Below are the code and all the weights of a small trained network. Each question names an input and a class and asks about switching units off, where a switched-off unit gives its printed mean instead of its output.

import numpy as np


def w(rows, s, z=0):
    codes = np.array(rows[::2]) - 128.0
    scale = np.full(codes.shape[1], s)
    scale[-1] = z or s
    return codes * scale


def f(y):
    return np.maximum(y, 0)


def log_softmax(a):
    a = a - a.max(-1, keepdims=True)
    return a - np.log(np.exp(a).sum(-1, keepdims=True))


def net(x, mask):
    res = np.array(x, float).reshape(1, 5) / 4 @ E
    y = f(res @ A[0][:, :-1].T + A[0][:, -1])
    res = res + np.where(mask, y, B[0][:, -1]) @ B[0][:, :-1]
    return log_softmax(res[-1] @ U[:, :-1].T + U[:, -1])


A, B = {}, {}
E = w([
[116,206,241,148,24,202],'x0',
[169,152,33,162,238,215],'x1',
[5,119,187,158,188,143],'x2',
[43,111,155,2,91,170],'x3',
[186,141,207,82,207,175],'x4',
],0.0081)
A[0] = w([
[100,187,172,158,186,194,188],'N1',
[211,120,153,96,50,65,221],'N2',
[101,103,111,27,77,104,168],'N3',
[142,30,67,143,227,159,111],'N4',
[244,157,1,154,247,69,252],'N5',
[48,25,171,16,111,109,229],'N6',
[203,85,94,95,189,148,193],'N7',
[97,212,121,196,119,184,237],'N8',
[59,168,79,194,36,53,239],'N9',
[135,141,184,115,123,205,190],'N10',
[83,230,189,100,94,151,220],'N11',
[201,239,174,109,93,227,189],'N12',
[241,150,113,230,87,63,196],'N13',
[88,199,184,158,129,229,170],'N14',
[158,116,52,191,193,58,192],'N15',
[228,202,165,169,119,181,219],'N16',
[107,68,68,157,210,209,211],'N17',
[91,130,158,214,79,77,193],'N18',
[56,49,46,155,175,106,211],'N19',
],0.0099,0.0039)
B[0] = w([
[86,224,102,87,122,162,185],'N1',
[168,95,218,132,113,108,186],'N2',
[93,90,135,98,99,82,188],'N3',
[93,78,42,111,181,62,193],'N4',
[157,44,51,205,222,112,251],'N5',
[29,42,192,69,78,14,228],'N6',
[71,138,134,126,254,75,188],'N7',
[125,214,86,130,82,195,177],'N8',
[178,109,96,147,32,176,196],'N9',
[85,159,151,20,236,99,183],'N10',
[15,163,167,27,105,75,208],'N11',
[147,153,193,75,166,151,205],'N12',
[219,106,186,228,125,208,195],'N13',
[57,193,113,20,118,183,200],'N14',
[104,81,23,182,190,195,202],'N15',
[193,157,187,62,176,197,189],'N16',
[81,144,46,103,190,105,194],'N17',
[148,131,91,150,36,130,177],'N18',
[113,91,4,134,85,65,192],'N19',
],0.0078,0.017)
U = w([
[83,249,135,64,156,143,158],'0',
[99,102,76,130,189,86,163],'1',
[178,109,139,166,156,165,3],'2',
[168,135,93,154,41,159,111],'3',
[70,68,179,89,74,52,230],'4',
[173,147,194,97,176,112,64],'5',
],0.012,0.0015)

Each question gives the input, the list of numbers given to net, and the class t.
The units are the neurons (one row each of A and B). Each row of codes is followed by its name. A weight is (code - 128) times the scale printed after its matrix; where a second scale follows, it is the last column's (A, B and U).
mask holds one flag per neuron, in row order. A switched-off neuron (its flag False) gives its mean, the last column of its row in B, instead of its output. The means were averaged over made-up inputs and are rounded, as every weight is.
A unit's drop is (log p(t) with every unit on - log p(t) with that unit switched off) / (log p(t) with every unit on - log p(t) with every unit switched off).
The circuit of an input: a set's keep is (log p(t) with only the set's units on - log p(t) with every unit switched off) / (log p(t) with every unit on - log p(t) with every unit switched off). Starting from the 12 units with the biggest drops (on a tie, the unit counted first), units are removed one at a time, each time the one whose removal leaves the highest keep (on an exact tie, the one counted first), for as long as the keep stays at least 0.8.
circuit, biggest first: the units of the circuit, biggest drop first
top k neurons: the k neurons with the biggest drops, biggest first
drop of u: that unit's drop, to one decimal
input [1,5,5,3,-5], class 0: circuit, biggest first => N5
input [7,-1,-7,-6,0], class 5: circuit, biggest first => N16, N2
input [0,-1,6,-8,6], class 2: top 3 neurons => N11, N6, N13
input [7,-4,-7,-1,5], class 5: circuit, biggest first => N2, N16
input [-4,-2,-5,3,-8], class 4: top 4 neurons => N3, N8, N2, N6
input [6,7,-2,-5,-2], class 0: top 2 neurons => N8, N14
input [-1,-2,-1,-1,-1], class 3: top 2 neurons => N6, N11
input [5,6,-4,-4,6], class 0: top 3 neurons => N1, N14, N8
input [-2,1,0,-8,-7], class 2: top 2 neurons => N13, N5
input [-6,-7,-6,-5,4], class 2: drop of N13 => 0.2
input [2,4,4,-4,-4], class 3: drop of N7 => 0.1
input [-1,-3,-6,-4,-6], class 3: drop of N9 => 0.1
input [-5,0,6,6,6], class 4: top 2 neurons => N6, N5
input [-7,-4,-4,-8,-6], class 2: circuit, biggest first => N13
